Here is a tiny trained network, its code and every weight. The questions are about switching its units off for an input and a target symbol, where a switched-off unit gives its printed mean instead of its output.

import numpy as np


def w(rows, s, z=0):
    codes = np.array(rows[::2]) - 128.0
    scale = np.full(codes.shape[1], s)
    scale[-1] = z or s
    return codes * scale


def softmax(a):
    e = np.exp(a - a.max(-1, keepdims=True))
    return e / e.sum(-1, keepdims=True)


def log_softmax(a):
    a = a - a.max(-1, keepdims=True)
    return a - np.log(np.exp(a).sum(-1, keepdims=True))


def net(x, mask):
    ids = ['αβγδεζθλμξπστφψω'.index(c) for c in x.split()]
    T = len(ids)
    res = E[ids] + P[:T]
    u = 0
    for l in range(2):
        r = res
        for j in range(3):
            rows = slice(2 * j, 2 * j + 2)
            q, k, v = (r @ M[l][rows].T for M in (Q, K, V))
            z = softmax(np.where(np.tri(T) > 0, q @ k.T / 2**0.5, -1e9)) @ v
            o = O[l][rows]
            res = res + np.where(mask[u + j], z, o[:, -1]) @ o[:, :-1]
        u += 3
    return log_softmax(res[-1] @ U[:, :-1].T + U[:, -1])


Q, K, V, O = {}, {}, {}, {}
E = w([
[156,132,158,84,119,143,164,115,148],'α',
[93,211,84,171,122,148,162,107,100],'β',
[144,154,111,102,111,129,163,115,145],'γ',
[137,184,101,186,114,138,202,101,86],'δ',
[116,145,96,114,130,144,145,58,123],'ε',
[155,152,199,72,138,145,146,142,138],'ζ',
[138,102,96,89,153,226,124,73,88],'θ',
[124,137,170,82,149,170,148,121,176],'λ',
[137,171,90,117,112,150,143,148,139],'μ',
[182,148,134,171,155,150,180,134,119],'ξ',
[176,140,182,199,65,123,36,98,208],'π',
[162,118,141,84,124,133,156,152,172],'σ',
[115,118,202,106,177,187,141,161,151],'τ',
[123,112,100,185,177,134,173,111,145],'φ',
[3,176,114,145,149,196,143,126,140],'ψ',
[135,126,69,121,132,170,112,189,174],'ω',
],0.02)
P = w([
[158,182,52,70,54,228,185,254,178],'0',
[150,214,115,140,136,192,154,133,117],'1',
[108,204,122,194,178,206,153,78,110],'2',
[163,174,120,151,163,141,141,68,134],'3',
[144,159,123,149,171,137,132,47,138],'4',
[120,146,133,149,178,137,126,28,139],'5',
[180,132,123,116,176,90,102,52,176],'6',
[203,103,130,111,185,60,102,59,184],'7',
[182,89,136,129,215,71,92,58,179],'8',
[164,89,141,117,210,72,88,37,180],'9',
[165,106,147,92,207,47,69,44,191],'10',
],0.0091)
Q[0] = w([
[76,84,169,123,83,112,42,203,195],'L0H0',
[103,150,158,62,243,137,74,3,126],'L0H0',
[52,120,178,108,140,104,148,182,96],'L0H1',
[163,187,151,156,166,124,198,81,223],'L0H1',
[122,117,54,157,121,140,80,210,145],'L0H2',
[89,73,108,127,111,128,194,194,119],'L0H2',
],0.011)
K[0] = w([
[139,128,68,83,151,146,188,159,97],'L0H0',
[178,97,186,126,155,129,39,69,150],'L0H0',
[125,190,114,74,218,129,239,159,112],'L0H1',
[54,110,178,228,87,1,87,66,200],'L0H1',
[143,138,165,116,130,120,138,109,117],'L0H2',
[100,200,93,79,120,190,229,122,71],'L0H2',
],0.0097)
V[0] = w([
[123,135,68,211,82,92,76,158,176],'L0H0',
[73,108,101,100,53,154,183,182,109],'L0H0',
[93,61,2,90,217,143,201,71,117],'L0H1',
[87,182,176,195,107,53,207,99,198],'L0H1',
[193,152,84,82,219,187,176,136,165],'L0H2',
[129,155,204,238,35,127,42,110,179],'L0H2',
],0.0061)
O[0] = w([
[42,75,123,153,93,138,148,99,80,64],'L0H0',
[105,114,203,115,130,120,113,186,118,67],'L0H0',
[150,205,104,68,97,154,89,97,120,204],'L0H1',
[2,202,60,89,198,86,172,168,131,131],'L0H1',
[125,111,134,95,183,126,149,157,150,254],'L0H2',
[208,65,176,93,87,105,225,62,179,110],'L0H2',
],0.0094,0.0073)
Q[1] = w([
[185,59,166,98,192,171,184,49,131],'L1H0',
[163,159,174,204,160,36,108,122,66],'L1H0',
[139,127,120,102,176,160,130,157,189],'L1H1',
[139,199,153,135,161,153,254,165,145],'L1H1',
[142,120,133,136,150,177,174,108,153],'L1H2',
[121,100,120,115,126,112,162,100,96],'L1H2',
],0.0099)
K[1] = w([
[140,31,105,140,190,155,149,29,163],'L1H0',
[171,191,77,167,138,152,203,211,53],'L1H0',
[78,166,150,174,156,104,177,129,231],'L1H1',
[53,109,84,104,234,3,166,204,191],'L1H1',
[91,76,105,150,174,45,13,156,164],'L1H2',
[88,38,118,80,177,152,67,44,194],'L1H2',
],0.0071)
V[1] = w([
[135,62,194,251,96,66,165,123,83],'L1H0',
[243,29,196,156,112,130,120,149,138],'L1H0',
[175,94,149,125,124,210,93,14,35],'L1H1',
[57,69,121,222,154,99,148,108,186],'L1H1',
[33,1,106,34,178,134,145,42,75],'L1H2',
[40,107,93,141,249,99,76,166,168],'L1H2',
],0.0072)
O[1] = w([
[35,52,89,114,182,124,73,164,125,8],'L1H0',
[71,132,145,106,99,183,131,152,155,118],'L1H0',
[129,106,118,111,199,31,153,42,117,131],'L1H1',
[166,121,119,193,149,216,169,72,71,94],'L1H1',
[100,217,227,84,130,109,141,132,27,105],'L1H2',
[98,72,66,177,253,71,74,175,66,162],'L1H2',
],0.0081,0.019)
U = w([
[199,185,94,143,102,254,196,186,112,181],'α',
[168,136,144,228,132,174,66,56,142,254],'β',
[119,122,123,158,170,42,99,47,133,114],'γ',
[144,122,122,147,121,165,110,132,103,41],'δ',
[145,123,131,148,107,144,147,135,99,45],'ε',
[147,110,116,139,115,156,120,143,102,47],'ζ',
[137,134,179,125,103,141,138,145,76,146],'θ',
[142,136,152,140,137,164,138,135,112,33],'λ',
[144,125,128,133,118,166,135,143,102,60],'μ',
[154,121,147,149,116,154,143,144,102,64],'ξ',
[127,102,100,168,61,167,139,104,147,85],'π',
[144,107,119,123,132,169,134,153,112,87],'σ',
[127,121,149,124,164,171,127,134,133,73],'τ',
[128,93,148,180,172,132,114,118,118,126],'φ',
[77,134,135,138,146,155,89,106,128,158],'ψ',
[137,49,41,120,127,152,73,161,86,164],'ω',
],0.0071,0.0066)

Each question gives the input, a string of symbols that net reads in full, and the target symbol t.
The units are the heads (2 rows each of Q, K, V and O). Each row of codes is followed by its name. A weight is (code - 128) times the scale printed after its matrix; where a second scale follows, it is the last column's (O and U).
mask holds one flag per head, layer by layer. A switched-off head (its flag False) gives its mean, the last column of its rows in O, instead of its output. The means were averaged over made-up inputs and are rounded, as every weight is.
A unit's drop is (log p(t) with every unit on - log p(t) with that unit switched off) / (log p(t) with every unit on - log p(t) with every unit switched off).
The circuit of an input: a set's keep is (log p(t) with only the set's units on - log p(t) with every unit switched off) / (log p(t) with every unit on - log p(t) with every unit switched off). Starting from all 6 units, units are removed one at a time, each time the one whose removal leaves the highest keep (on an exact tie, the one counted first), for as long as the keep stays at least 0.8.
circuit, biggest first: the units of the circuit, biggest drop first
most important unit: the unit with the biggest drop
which heads matter: for each layer, one digit per head in row order, 1 if its drop is at least 0.15 and else 0, layers parted by /
input φ λ δ α θ ε π θ β, target π: circuit, biggest first -> [L0H2, L1H0, L1H2, L0H1]
input π β θ θ ε θ, target θ: circuit, biggest first -> [L1H2, L0H0]
input φ ε β ε φ δ θ θ ε ω ψ, target α: which heads matter -> 110 / 010
input β ψ θ ε β θ ζ, target α: circuit, biggest first -> [L1H1, L0H1, L0H0]
input ε θ φ θ α π θ δ θ ζ, target θ: which heads matter -> 111 / 001
input φ θ π ε ε, target π: circuit, biggest first -> [L0H2, L1H2, L0H1]
input θ β θ, target β: which heads matter -> 111 / 011
input θ θ α τ λ ψ β π ε ε, target π: circuit, biggest first -> [L0H2, L0H1, L1H2, L1H0]
input θ ε θ π β θ ε ε, target θ: most important unit -> L1H2
input ε φ σ δ φ π β β ω, target ω: circuit, biggest first -> [L1H0, L0H2]
input π θ θ θ θ ζ, target θ: which heads matter -> 101 / 001
input θ τ γ λ ε β θ θ ε π γ, target π: circuit, biggest first -> [L0H2, L0H1, L1H2, L0H0]
input θ θ β π ε ε θ, target θ: circuit, biggest first -> [L1H2, L0H1, L0H2, L0H0]
input ψ θ ξ θ β φ ξ θ σ, target α: which heads matter -> 010 / 110
input π π θ θ μ θ θ β, target θ: which heads matter -> 101 / 101
input θ λ τ θ ε θ λ δ θ β, target α: most important unit -> L0H1
input φ ψ δ β ξ θ ψ δ ε ξ σ, target α: circuit, biggest first -> [L1H1, L0H1]
input ω θ θ θ ε θ, target γ: circuit, biggest first -> [L1H1, L0H1]
input τ ε ψ θ μ μ β θ θ β λ, target α: which heads matter -> 110 / 110
input β δ θ ε γ ε π β θ ω, target ω: which heads matter -> 011 / 100
